Below are the code and all the weights of a small trained network. Each question names an input and a class and asks about switching units off, where a switched-off unit gives its printed mean instead of its output.

import numpy as np


def w(rows, s, z=0):
    codes = np.array(rows[::2]) - 128.0
    scale = np.full(codes.shape[1], s)
    scale[-1] = z or s
    return codes * scale


def norm(h):
    return h / np.sqrt((h * h).mean(-1, keepdims=True) + 1e-5)


def f(y):
    return y / 2 * (1 + np.tanh(0.7978845608 * (y + 0.044715 * y**3)))


def log_softmax(a):
    a = a - a.max(-1, keepdims=True)
    return a - np.log(np.exp(a).sum(-1, keepdims=True))


def net(x, mask):
    res = np.array(x, float).reshape(1, 6) / 4 @ E
    u = 0
    for l in range(2):
        y = f(norm(res) @ A[l][:, :-1].T + A[l][:, -1])
        res = res + np.where(mask[u : u + 15], y, B[l][:, -1]) @ B[l][:, :-1]
        u += 15
    return log_softmax(norm(res)[-1] @ U[:, :-1].T + U[:, -1])


A, B = {}, {}
E = w([
[111,212,174,84,133,218,183,90,148,241,146,115],'x0',
[96,24,129,73,108,92,58,192,150,211,114,136],'x1',
[92,107,183,150,183,71,155,137,141,140,171,163],'x2',
[79,65,208,183,164,115,158,208,75,106,196,69],'x3',
[183,236,188,202,156,90,145,20,150,129,15,116],'x4',
[228,182,203,41,183,96,105,254,101,185,180,105],'x5',
],0.0036)
A[0] = w([
[200,193,72,21,94,134,102,146,169,128,145,171,3],'0.n0',
[23,75,133,109,171,158,183,70,182,238,154,191,53],'0.n1',
[101,60,114,65,87,89,72,203,127,153,105,114,92],'0.n2',
[42,138,93,149,172,120,176,2,212,209,131,128,94],'0.n3',
[182,190,196,44,145,192,161,165,123,175,196,38,55],'0.n4',
[153,182,152,160,146,149,158,41,126,138,46,116,57],'0.n5',
[173,161,176,133,205,57,139,150,131,88,51,146,70],'0.n6',
[168,131,166,157,145,72,122,123,109,108,98,173,80],'0.n7',
[91,107,63,141,66,115,125,107,92,65,89,161,90],'0.n8',
[17,90,83,128,73,147,126,60,140,150,117,191,69],'0.n9',
[99,86,84,136,95,113,78,85,117,77,113,158,68],'0.n10',
[149,168,138,184,93,146,109,50,147,207,89,143,99],'0.n11',
[126,94,116,104,99,145,179,209,170,122,194,159,64],'0.n12',
[94,114,184,180,126,116,190,124,77,48,175,92,76],'0.n13',
[201,150,207,148,159,38,149,123,103,79,96,141,54],'0.n14',
],0.0049,0.0042)
B[0] = w([
[194,140,41,216,186,206,124,147,143,103,201,224,168],'0.n0',
[140,88,254,116,93,159,132,243,167,55,213,152,215],'0.n1',
[72,57,98,112,73,74,103,100,123,196,150,138,245],'0.n2',
[145,126,217,157,48,199,103,212,147,46,138,172,251],'0.n3',
[176,151,130,23,123,221,241,173,44,213,111,26,243],'0.n4',
[109,91,171,139,99,76,48,118,96,204,47,188,218],'0.n5',
[163,178,88,131,111,114,100,117,214,88,145,39,181],'0.n6',
[147,149,144,169,141,154,85,154,176,145,143,104,143],'0.n7',
[112,139,76,49,161,166,186,83,121,145,100,91,210],'0.n8',
[94,105,104,52,105,155,202,124,212,66,149,63,239],'0.n9',
[143,163,120,73,189,164,186,127,126,170,114,38,184],'0.n10',
[93,160,150,149,77,126,188,126,114,147,90,170,203],'0.n11',
[125,183,151,157,144,142,107,37,113,163,61,177,171],'0.n12',
[77,134,74,154,204,94,180,144,88,113,198,188,216],'0.n13',
[149,117,110,154,189,95,124,92,210,113,121,45,187],'0.n14',
],0.0051,0.0029)
A[1] = w([
[117,125,134,194,197,96,131,152,71,95,222,176,15],'1.n0',
[102,134,125,24,144,129,171,141,177,187,101,125,148],'1.n1',
[179,191,35,126,177,144,58,112,140,108,208,246,48],'1.n2',
[184,96,40,86,52,174,135,115,127,66,164,141,132],'1.n3',
[98,155,184,153,84,119,87,55,86,177,33,182,36],'1.n4',
[67,175,172,103,73,132,106,118,126,155,54,192,104],'1.n5',
[95,50,71,110,182,144,134,167,142,136,244,98,164],'1.n6',
[177,170,177,223,125,65,81,108,179,126,44,101,82],'1.n7',
[154,165,179,74,139,194,167,181,3,202,122,85,12],'1.n8',
[85,103,132,227,227,105,172,133,73,80,162,172,10],'1.n9',
[78,59,153,111,93,44,42,122,77,206,154,158,21],'1.n10',
[161,160,164,185,207,11,62,119,190,53,111,61,35],'1.n11',
[56,159,126,192,227,100,139,136,54,75,201,141,2],'1.n12',
[144,202,110,205,84,177,132,123,74,104,39,208,100],'1.n13',
[91,52,153,111,94,64,41,156,134,194,145,166,40],'1.n14',
],0.0054,0.0039)
B[1] = w([
[115,141,70,116,166,130,161,109,64,117,35,195,147],'1.n0',
[139,178,131,161,156,106,145,125,36,126,125,79,188],'1.n1',
[180,27,120,101,188,213,51,188,142,167,145,191,139],'1.n2',
[128,61,121,134,216,122,92,137,174,147,127,112,187],'1.n3',
[184,139,187,95,91,70,107,66,148,142,24,206,153],'1.n4',
[166,130,205,122,78,71,105,99,124,89,119,181,158],'1.n5',
[164,197,146,165,81,91,116,89,91,158,37,161,253],'1.n6',
[141,205,139,106,149,99,91,48,189,98,152,116,191],'1.n7',
[162,200,175,46,214,167,199,135,91,168,174,46,198],'1.n8',
[141,203,79,133,195,103,170,191,60,91,146,191,162],'1.n9',
[82,87,135,222,21,71,61,150,127,188,155,54,165],'1.n10',
[106,167,91,189,180,96,91,113,172,59,254,52,190],'1.n11',
[122,147,103,219,146,106,182,188,58,47,44,227,159],'1.n12',
[145,86,146,128,104,56,70,126,103,227,102,184,177],'1.n13',
[99,116,131,195,45,81,76,164,79,176,184,71,169],'1.n14',
],0.0065,0.0055)
U = w([
[70,173,76,227,195,59,239,230,5,18,104,242,47],'0',
[219,224,217,17,197,203,238,212,25,230,194,30,191],'1',
[214,188,228,123,62,25,69,12,168,152,5,244,73],'2',
[152,212,88,201,232,19,56,62,241,34,238,26,118],'3',
[45,8,1,32,145,164,202,43,193,73,32,47,144],'4',
[52,34,97,219,13,26,32,221,62,230,195,41,8],'5',
[52,29,238,90,26,221,187,209,226,34,191,208,236],'6',
[249,24,39,85,217,218,24,221,167,203,175,248,26],'7',
],0.0085,0.0016)

Each question gives the input, the list of numbers given to net, and the class t.
The units are the neurons (one row each of A and B). Each row of codes is followed by its name. A weight is (code - 128) times the scale printed after its matrix; where a second scale follows, it is the last column's (A, B and U).
mask holds one flag per neuron, layer by layer. A switched-off neuron (its flag False) gives its mean, the last column of its row in B, instead of its output. The means were averaged over made-up inputs and are rounded, as every weight is.
A unit's drop is (log p(t) with every unit on - log p(t) with that unit switched off) / (log p(t) with every unit on - log p(t) with every unit switched off).
The circuit of an input: a set's keep is (log p(t) with only the set's units on - log p(t) with every unit switched off) / (log p(t) with every unit on - log p(t) with every unit switched off). Starting from the 12 units with the biggest drops (on a tie, the unit counted first), units are removed one at a time, each time the one whose removal leaves the highest keep (on an exact tie, the one counted first), for as long as the keep stays at least 0.8.
circuit, biggest first: the units of the circuit, biggest drop first
top k neurons: the k neurons with the biggest drops, biggest first
top k neurons in layer l: the k neurons of layer l with the biggest drops, biggest first
input [5,-5,-2,-6,-7,1], class 7: circuit, biggest first -> 0.n0
input [0,4,-3,-3,1,-7], class 4: top 3 neurons in layer 0 -> 0.n9; 0.n8; 0.n10
input [-3,-1,4,-1,2,-7], class 4: top 3 neurons -> 0.n9; 0.n8; 0.n10
input [-6,-6,-8,4,6,-8], class 2: top 2 neurons -> 0.n5; 1.n13
input [-1,1,-4,-5,3,4], class 7: circuit, biggest first -> 0.n0; 1.n2
input [-7,-1,8,4,-7,3], class 0: top 3 neurons in layer 0 -> 0.n13; 0.n5; 0.n12
input [-8,-1,3,2,3,-3], class 3: top 3 neurons -> 1.n11; 0.n14; 0.n6
input [-3,5,-1,-6,-4,4], class 5: top 2 neurons -> 0.n2; 1.n10
input [2,7,-8,2,3,-6], class 4: top 4 neurons -> 0.n9; 0.n8; 0.n10; 1.n1
input [-2,1,0,5,3,5], class 3: circuit, biggest first -> 0.n14; 1.n11
input [-5,5,-8,-2,-5,-3], class 4: top 4 neurons -> 0.n8; 0.n10; 0.n9; 0.n5
input [-7,-3,3,-5,-7,2], class 7: top 3 neurons -> 1.n2; 0.n0; 0.n5
input [-3,-1,-4,-5,0,-2], class 4: top 2 neurons -> 0.n8; 0.n10
input [5,7,3,1,-7,-7], class 6: circuit, biggest first -> 0.n1
input [8,7,4,4,0,-2], class 6: top 4 neurons in layer 0 -> 0.n1; 0.n3; 0.n10; 0.n8
input [-2,-1,3,-6,2,5], class 3: top 2 neurons in layer 1 -> 1.n11; 1.n7
input [-1,1,-8,7,0,-4], class 0: top 2 neurons -> 0.n13; 0.n4
input [0,-6,5,-4,-8,-3], class 4: top 2 neurons in layer 0 -> 0.n9; 0.n8
input [-1,-3,5,-3,8,1], class 3: top 3 neurons in layer 1 -> 1.n11; 1.n7; 1.n6
input [-3,6,2,-7,-3,-4], class 4: circuit, biggest first -> 0.n9
input [-3,6,-7,2,-2,8], class 5: top 2 neurons in layer 1 -> 1.n10; 1.n14
